Here is a tiny trained network, its code and every weight. The questions are about switching its units off for an input and a class, where a switched-off unit gives its printed mean instead of its output.

import numpy as np


def w(rows, s, z=0):
    codes = np.array(rows[::2]) - 128.0
    scale = np.full(codes.shape[1], s)
    scale[-1] = z or s
    return codes * scale


def norm(h):
    return h / np.sqrt((h * h).mean(-1, keepdims=True) + 1e-5)


def f(y):
    return np.maximum(y, 0)


def log_softmax(a):
    a = a - a.max(-1, keepdims=True)
    return a - np.log(np.exp(a).sum(-1, keepdims=True))


def net(x, mask):
    res = np.array(x, float).reshape(1, 5) / 4 @ E
    u = 0
    for l in range(2):
        y = f(norm(res) @ A[l][:, :-1].T + A[l][:, -1])
        res = res + np.where(mask[u : u + 11], y, B[l][:, -1]) @ B[l][:, :-1]
        u += 11
    return log_softmax(norm(res)[-1] @ U[:, :-1].T + U[:, -1])


A, B = {}, {}
E = w([
[95,131,141,39,77,129,254],'x0',
[152,76,146,104,151,70,74],'x1',
[169,237,107,119,176,103,191],'x2',
[175,78,193,204,95,141,138],'x3',
[131,172,160,143,64,152,25],'x4',
],0.01)
A[0] = w([
[203,112,158,130,185,108,215,6],'0.n0',
[118,76,149,125,122,133,147,38],'0.n1',
[147,109,204,171,50,204,191,62],'0.n2',
[174,155,152,72,93,102,122,113],'0.n3',
[94,201,119,95,125,93,106,111],'0.n4',
[125,245,70,89,209,120,197,90],'0.n5',
[163,171,162,203,108,172,58,106],'0.n6',
[127,130,100,93,50,216,111,2],'0.n7',
[161,121,141,152,197,55,173,38],'0.n8',
[159,194,108,98,119,167,171,110],'0.n9',
[144,207,79,85,166,133,175,96],'0.n10',
],0.011,0.004)
B[0] = w([
[188,160,73,138,79,23,179,186],'0.n0',
[108,99,73,85,145,112,167,149],'0.n1',
[186,80,156,123,239,133,101,199],'0.n2',
[68,172,113,155,165,107,183,159],'0.n3',
[122,119,214,130,98,166,138,170],'0.n4',
[46,150,212,254,226,93,49,254],'0.n5',
[106,234,54,211,92,52,125,219],'0.n6',
[169,156,117,82,91,153,93,157],'0.n7',
[165,137,76,138,80,126,64,180],'0.n8',
[43,61,172,133,121,155,107,191],'0.n9',
[99,158,198,199,150,52,92,213],'0.n10',
],0.0093,0.0087)
A[1] = w([
[111,123,15,182,188,178,183,95],'1.n0',
[78,150,168,148,183,174,210,184],'1.n1',
[173,153,100,220,91,150,104,139],'1.n2',
[126,174,98,83,2,130,167,83],'1.n3',
[122,45,161,81,164,140,89,49],'1.n4',
[125,91,180,131,131,187,147,4],'1.n5',
[88,164,249,120,164,124,185,51],'1.n6',
[84,143,111,48,87,125,237,90],'1.n7',
[181,168,117,102,161,108,60,106],'1.n8',
[139,111,168,141,101,226,182,29],'1.n9',
[187,135,124,181,108,187,89,10],'1.n10',
],0.012,0.0034)
B[1] = w([
[124,123,139,206,137,66,109,164],'1.n0',
[115,91,125,157,136,63,44,216],'1.n1',
[51,140,182,116,126,128,116,254],'1.n2',
[55,174,147,106,93,179,171,142],'1.n3',
[189,124,92,88,103,202,94,185],'1.n4',
[132,121,140,91,137,179,93,144],'1.n5',
[117,84,113,151,79,130,6,236],'1.n6',
[76,183,154,186,72,109,151,153],'1.n7',
[108,70,165,128,134,106,113,195],'1.n8',
[166,86,91,111,101,181,93,140],'1.n9',
[108,108,105,155,138,69,92,171],'1.n10',
],0.012,0.0079)
U = w([
[74,191,153,75,92,186,184,51],'0',
[158,128,125,122,159,92,250,3],'1',
[151,77,125,76,141,197,131,84],'2',
[81,131,166,185,145,85,106,214],'3',
],0.018,0.0042)

Each question gives the input, the list of numbers given to net, and the class t.
The units are the neurons (one row each of A and B). Each row of codes is followed by its name. A weight is (code - 128) times the scale printed after its matrix; where a second scale follows, it is the last column's (A, B and U).
mask holds one flag per neuron, layer by layer. A switched-off neuron (its flag False) gives its mean, the last column of its row in B, instead of its output. The means were averaged over made-up inputs and are rounded, as every weight is.
A unit's drop is (log p(t) with every unit on - log p(t) with that unit switched off) / (log p(t) with every unit on - log p(t) with every unit switched off).
The circuit of an input: a set's keep is (log p(t) with only the set's units on - log p(t) with every unit switched off) / (log p(t) with every unit on - log p(t) with every unit switched off). Starting from the 12 units with the biggest drops (on a tie, the unit counted first), units are removed one at a time, each time the one whose removal leaves the highest keep (on an exact tie, the one counted first), for as long as the keep stays at least 0.8.
units of the circuit, in order: the units of the circuit, biggest drop first
unit that matters most: the unit with the biggest drop
k most important neurons: the k neurons with the biggest drops, biggest first
top k neurons in layer l: the k neurons of layer l with the biggest drops, biggest first
drop when u is switched off: that unit's drop, to one decimal
input [1,3,-3,-2,2], class 2: unit that matters most : 0.n6
input [-1,-3,-1,6,-6], class 1: 3 most important neurons : (0.n5 0.n0 1.n6)
input [-3,-3,-7,-6,-3], class 2: top 4 neurons in layer 0 : (0.n6 0.n5 0.n0 0.n3)
input [-1,0,2,5,-4], class 1: units of the circuit, in order : (0.n0 0.n5 1.n6)
input [-1,-5,-5,-5,-1], class 0: top 2 neurons in layer 0 : (0.n5 0.n2)
input [0,-1,-2,-1,8], class 0: units of the circuit, in order : (0.n5 1.n3 0.n10 0.n7)
input [1,4,-2,-5,0], class 2: 3 most important neurons : (0.n6 0.n0 1.n4)
input [0,2,-4,-4,-2], class 2: units of the circuit, in order : (0.n6 1.n4 0.n5)
input [5,-6,-6,8,6], class 2: 3 most important neurons : (0.n2 0.n5 0.n10)
input [3,8,-1,2,0], class 1: top 4 neurons in layer 0 : (0.n5 0.n2 0.n3 0.n9)
input [2,6,-4,-4,-3], class 2: 3 most important neurons : (0.n6 1.n4 0.n0)
input [7,1,-6,0,4], class 2: 2 most important neurons : (0.n2 0.n6)
input [1,7,-2,8,-3], class 2: 2 most important neurons : (0.n6 0.n5)
input [5,3,-2,-1,-6], class 1: unit that matters most : 0.n0
input [3,5,-3,7,-6], class 1: 2 most important neurons : (0.n0 1.n6)
input [3,-6,-3,8,-2], class 2: drop when 0.n2 is switched off : 0.2
input [8,7,-6,-4,-1], class 0: drop when 0.n5 is switched off : 0.5
input [3,8,-1,8,-8], class 1: drop when 0.n5 is switched off : 0.0
